Below are the code and all the weights of a small trained network. Each question names an input and a class and asks about switching units off, where a switched-off unit gives its printed mean instead of its output.

import numpy as np


def w(rows, s, z=0):
    codes = np.array(rows[::2]) - 128.0
    scale = np.full(codes.shape[1], s)
    scale[-1] = z or s
    return codes * scale


def f(y):
    return y / 2 * (1 + np.tanh(0.7978845608 * (y + 0.044715 * y**3)))


def log_softmax(a):
    a = a - a.max(-1, keepdims=True)
    return a - np.log(np.exp(a).sum(-1, keepdims=True))


def net(x, mask):
    res = np.array(x, float).reshape(1, 4) / 4 @ E
    y = f(res @ A[0][:, :-1].T + A[0][:, -1])
    res = res + np.where(mask, y, B[0][:, -1]) @ B[0][:, :-1]
    return log_softmax(res[-1] @ U[:, :-1].T + U[:, -1])


A, B = {}, {}
E = w([
[109,119,181,250,124],'x0',
[124,126,128,131,125],'x1',
[109,89,201,71,171],'x2',
[53,225,82,104,218],'x3',
],0.013)
A[0] = w([
[104,165,52,161,79,95],'n1',
[114,183,226,202,117,112],'n2',
[121,95,244,124,200,178],'n3',
[177,172,83,178,83,98],'n4',
[22,254,80,146,245,61],'n5',
[153,140,166,105,181,254],'n6',
[56,97,212,94,150,67],'n7',
[142,125,155,207,199,93],'n8',
],0.0094,0.0097)
B[0] = w([
[94,46,99,122,247,162],'n1',
[138,148,36,13,69,187],'n2',
[141,104,112,167,160,202],'n3',
[136,2,115,138,205,168],'n4',
[168,56,178,139,52,249],'n5',
[171,124,10,194,126,212],'n6',
[102,42,130,115,177,154],'n7',
[105,122,82,50,114,160],'n8',
],0.011,0.013)
U = w([
[175,56,224,158,33,100],'0',
[80,60,115,160,245,81],'1',
[100,148,41,21,81,112],'2',
[148,145,86,210,118,251],'3',
[150,219,108,236,129,194],'4',
[38,154,219,86,167,86],'5',
[79,212,191,147,118,84],'6',
],0.011)

Each question gives the input, the list of numbers given to net, and the class t.
The units are the neurons (one row each of A and B). Each row of codes is followed by its name. A weight is (code - 128) times the scale printed after its matrix; where a second scale follows, it is the last column's (A, B and U).
mask holds one flag per neuron, in row order. A switched-off neuron (its flag False) gives its mean, the last column of its row in B, instead of its output. The means were averaged over made-up inputs and are rounded, as every weight is.
A unit's drop is (log p(t) with every unit on - log p(t) with that unit switched off) / (log p(t) with every unit on - log p(t) with every unit switched off).
The circuit of an input: a set's keep is (log p(t) with only the set's units on - log p(t) with every unit switched off) / (log p(t) with every unit on - log p(t) with every unit switched off). Starting from all 8 units, units are removed one at a time, each time the one whose removal leaves the highest keep (on an exact tie, the one counted first), for as long as the keep stays at least 0.8.
units of the circuit, in order: the units of the circuit, biggest drop first
most important unit: the unit with the biggest drop
top k neurons: the k neurons with the biggest drops, biggest first
drop when u is switched off: that unit's drop, to one decimal
input [2,4,7,-2], class 1: most important unit	n7
input [-5,-3,6,1], class 1: top 2 neurons	n2; n7
input [-1,2,-2,3], class 4: units of the circuit, in order	n2; n4
input [-3,-7,-2,2], class 3: top 2 neurons	n2; n8
input [8,-2,7,-7], class 2: top 2 neurons	n2; n5
input [-7,-1,-8,0], class 1: units of the circuit, in order	n1; n4
input [-1,-1,-3,1], class 4: top 4 neurons	n2; n5; n7; n8
input [7,4,-7,-4], class 1: units of the circuit, in order	n4; n1
input [3,1,1,3], class 4: top 3 neurons	n4; n1; n7
input [-5,7,4,-1], class 3: units of the circuit, in order	n2; n6; n4
input [5,1,1,-3], class 2: units of the circuit, in order	n2; n5
input [-3,1,-3,-1], class 4: top 3 neurons	n2; n5; n8
input [-4,-8,8,-6], class 1: units of the circuit, in order	n5; n3
input [-7,8,-6,6], class 3: top 3 neurons	n5; n2; n1
input [-5,-6,0,6], class 0: top 2 neurons	n5; n2
input [-1,1,-8,2], class 1: units of the circuit, in order	n1
input [-4,-1,-6,1], class 1: top 2 neurons	n1; n2
input [3,3,1,3], class 4: top 3 neurons	n4; n1; n7
input [7,-1,6,-1], class 2: top 4 neurons	n2; n8; n4; n1
input [3,-3,7,-3], class 1: units of the circuit, in order	n5
input [-4,-5,5,-1], class 1: top 3 neurons	n2; n5; n7
input [-2,-8,0,3], class 3: top 2 neurons	n2; n6
input [-5,5,-4,6], class 0: drop when n5 is switched off	0.9
input [-4,7,-1,6], class 3: drop when n7 is switched off	0.1
input [4,-2,1,5], class 0: drop when n5 is switched off	1.2
